Below is a small trained network, with its code and all its weights. Each question gives an input and a class and asks what happens when units are switched off, that is, made to give their printed mean instead of their output.

import numpy as np


def w(rows, s, z=0):
    codes = np.array(rows[::2]) - 128.0
    scale = np.full(codes.shape[1], s)
    scale[-1] = z or s
    return codes * scale


def f(y):
    return y / 2 * (1 + np.tanh(0.7978845608 * (y + 0.044715 * y**3)))


def log_softmax(a):
    a = a - a.max(-1, keepdims=True)
    return a - np.log(np.exp(a).sum(-1, keepdims=True))


def net(x, mask):
    res = np.array(x, float).reshape(1, 5) / 4 @ E
    y = f(res @ A[0][:, :-1].T + A[0][:, -1])
    res = res + np.where(mask, y, B[0][:, -1]) @ B[0][:, :-1]
    return log_softmax(res[-1] @ U[:, :-1].T + U[:, -1])


A, B = {}, {}
E = w([
[107,253,119],'x0',
[244,88,146],'x1',
[211,211,77],'x2',
[212,114,210],'x3',
[159,111,23],'x4',
],0.0046)
A[0] = w([
[96,171,120,132],'N1',
[180,68,55,129],'N2',
[94,168,119,130],'N3',
[193,140,171,212],'N4',
[114,82,175,149],'N5',
[72,189,113,102],'N6',
[119,131,80,30],'N7',
[138,86,124,84],'N8',
[146,110,99,116],'N9',
[147,143,165,44],'N10',
[98,87,133,102],'N11',
[156,62,198,105],'N12',
[158,154,150,158],'N13',
[80,156,126,120],'N14',
[158,148,151,188],'N15',
[66,153,100,110],'N16',
[183,44,208,72],'N17',
[141,116,101,144],'N18',
[189,143,87,143],'N19',
[124,114,40,161],'N20',
[101,115,134,95],'N21',
[149,154,141,142],'N22',
[130,123,136,100],'N23',
[146,194,64,255],'N24',
[122,111,138,138],'N25',
[9,63,155,105],'N26',
[126,181,113,178],'N27',
[57,133,188,70],'N28',
[155,148,144,194],'N29',
[147,119,83,103],'N30',
],0.012,0.003)
B[0] = w([
[90,127,147,161],'N1',
[184,47,107,191],'N2',
[90,125,144,160],'N3',
[146,175,197,228],'N4',
[132,188,99,176],'N5',
[69,114,141,186],'N6',
[130,113,151,121],'N7',
[141,121,100,131],'N8',
[146,101,122,134],'N9',
[122,117,152,125],'N10',
[122,116,89,141],'N11',
[186,190,130,208],'N12',
[131,135,171,165],'N13',
[86,135,133,157],'N14',
[135,143,170,175],'N15',
[81,126,166,174],'N16',
[219,183,122,237],'N17',
[141,103,128,140],'N18',
[167,83,149,181],'N19',
[123,43,142,188],'N20',
[115,132,108,125],'N21',
[127,126,160,150],'N22',
[130,134,122,120],'N23',
[111,99,221,252],'N24',
[129,138,114,135],'N25',
[74,131,2,227],'N26',
[103,123,172,181],'N27',
[78,174,68,163],'N28',
[135,139,167,173],'N29',
[146,93,134,136],'N30',
],0.031,0.0044)
U = w([
[174,138,218,250],'0',
[102,77,37,65],'1',
[213,27,153,33],'2',
[62,177,37,129],'3',
[194,67,83,228],'4',
[253,228,115,113],'5',
[44,123,191,94],'6',
],0.0055,0.002)

Each question gives the input, the list of numbers given to net, and the class t.
The units are the neurons (one row each of A and B). Each row of codes is followed by its name. A weight is (code - 128) times the scale printed after its matrix; where a second scale follows, it is the last column's (A, B and U).
mask holds one flag per neuron, in row order. A switched-off neuron (its flag False) gives its mean, the last column of its row in B, instead of its output. The means were averaged over made-up inputs and are rounded, as every weight is.
A unit's drop is (log p(t) with every unit on - log p(t) with that unit switched off) / (log p(t) with every unit on - log p(t) with every unit switched off).
The circuit of an input: a set's keep is (log p(t) with only the set's units on - log p(t) with every unit switched off) / (log p(t) with every unit on - log p(t) with every unit switched off). Starting from the 12 units with the biggest drops (on a tie, the unit counted first), units are removed one at a time, each time the one whose removal leaves the highest keep (on an exact tie, the one counted first), for as long as the keep stays at least 0.8.
circuit, biggest first: the units of the circuit, biggest drop first
top k neurons: the k neurons with the biggest drops, biggest first
drop when u is switched off: that unit's drop, to one decimal
input [2,-8,7,7,-4], class 6: circuit, biggest first	[N17, N12]
input [-2,-8,5,4,2], class 6: circuit, biggest first	[N17, N12]
input [-6,3,-6,-7,2], class 1: circuit, biggest first	[N26, N2]
input [-8,6,-7,-8,6], class 1: circuit, biggest first	[N26]
input [-5,-3,2,-7,5], class 2: top 2 neurons	[N20, N2]
input [1,0,7,7,5], class 2: top 2 neurons	[N19, N2]
input [1,-3,-2,7,3], class 5: top 4 neurons	[N24, N20, N6, N16]
input [-8,-6,1,2,-8], class 3: top 2 neurons	[N26, N28]
input [-5,-3,-2,3,4], class 4: top 2 neurons	[N4, N2]
input [-3,-7,-8,1,2], class 3: drop when N9 is switched off	0.0
input [-6,5,-1,-6,6], class 2: drop when N20 is switched off	0.1
input [-6,-2,2,-4,-2], class 3: drop when N19 is switched off	0.2
input [1,-1,-5,-6,8], class 1: top 2 neurons	[N26, N4]
input [-6,-2,5,5,0], class 5: top neuron	[N24]
